Below is a small trained network, with its code and all its weights. Each question gives an input and a class and asks what happens when units are switched off, that is, made to give their printed mean instead of their output.

import numpy as np


def w(rows, s, z=0):
    codes = np.array(rows[::2]) - 128.0
    scale = np.full(codes.shape[1], s)
    scale[-1] = z or s
    return codes * scale


def f(y):
    return np.maximum(y, 0)


def log_softmax(a):
    a = a - a.max(-1, keepdims=True)
    return a - np.log(np.exp(a).sum(-1, keepdims=True))


def net(x, mask):
    res = np.array(x, float).reshape(1, 7) / 4 @ E
    y = f(res @ A[0][:, :-1].T + A[0][:, -1])
    res = res + np.where(mask, y, B[0][:, -1]) @ B[0][:, :-1]
    return log_softmax(res[-1] @ U[:, :-1].T + U[:, -1])


A, B = {}, {}
E = w([
[231,47,172],'x0',
[132,132,125],'x1',
[127,127,128],'x2',
[122,123,131],'x3',
[127,127,129],'x4',
[117,78,10],'x5',
[125,125,130],'x6',
],0.013)
A[0] = w([
[136,180,203,200],'n1',
[85,140,80,182],'n2',
[70,147,83,187],'n3',
[129,69,19,146],'n4',
[142,174,180,186],'n5',
[87,216,102,255],'n6',
[174,160,228,181],'n7',
[205,63,110,141],'n8',
[108,159,224,223],'n9',
[250,28,161,137],'n10',
],0.013,0.0072)
B[0] = w([
[132,196,171,204],'n1',
[69,102,60,186],'n2',
[52,103,92,194],'n3',
[148,25,41,220],'n4',
[125,175,168,186],'n5',
[9,183,120,220],'n6',
[161,156,227,221],'n7',
[157,76,147,202],'n8',
[125,227,164,215],'n9',
[252,68,171,250],'n10',
],0.012,0.017)
U = w([
[58,248,135,125],'0',
[61,111,41,91],'1',
[190,167,197,38],'2',
[176,52,93,248],'3',
],0.013,0.0015)

Each question gives the input, the list of numbers given to net, and the class t.
The units are the neurons (one row each of A and B). Each row of codes is followed by its name. A weight is (code - 128) times the scale printed after its matrix; where a second scale follows, it is the last column's (A, B and U).
mask holds one flag per neuron, in row order. A switched-off neuron (its flag False) gives its mean, the last column of its row in B, instead of its output. The means were averaged over made-up inputs and are rounded, as every weight is.
A unit's drop is (log p(t) with every unit on - log p(t) with that unit switched off) / (log p(t) with every unit on - log p(t) with every unit switched off).
The circuit of an input: a set's keep is (log p(t) with only the set's units on - log p(t) with every unit switched off) / (log p(t) with every unit on - log p(t) with every unit switched off). Starting from all 10 units, units are removed one at a time, each time the one whose removal leaves the highest keep (on an exact tie, the one counted first), for as long as the keep stays at least 0.8.
units of the circuit, in order: the units of the circuit, biggest drop first
k most important neurons: the k neurons with the biggest drops, biggest first
drop when u is switched off: that unit's drop, to one decimal
input [4,-1,-6,4,-8,1,-6], class 3: units of the circuit, in order => (n9)
input [0,4,-3,-6,-6,0,8], class 0: 2 most important neurons => (n10 n4)
input [-1,7,-4,-8,-3,1,2], class 1: units of the circuit, in order => (n9 n10)
input [0,-8,8,5,-2,-8,4], class 0: 2 most important neurons => (n10 n9)
input [-1,3,4,6,-8,0,2], class 0: 2 most important neurons => (n4 n10)
input [-1,-4,4,0,-4,0,8], class 0: 2 most important neurons => (n4 n10)
input [0,-1,2,3,-3,0,2], class 0: 2 most important neurons => (n10 n4)
input [0,2,-6,6,2,-1,-1], class 0: drop when n10 is switched off => 1.4
input [-1,2,8,-4,-4,3,-4], class 1: drop when n2 is switched off => 0.0
input [-2,0,6,-4,4,1,7], class 1: drop when n9 is switched off => 0.2
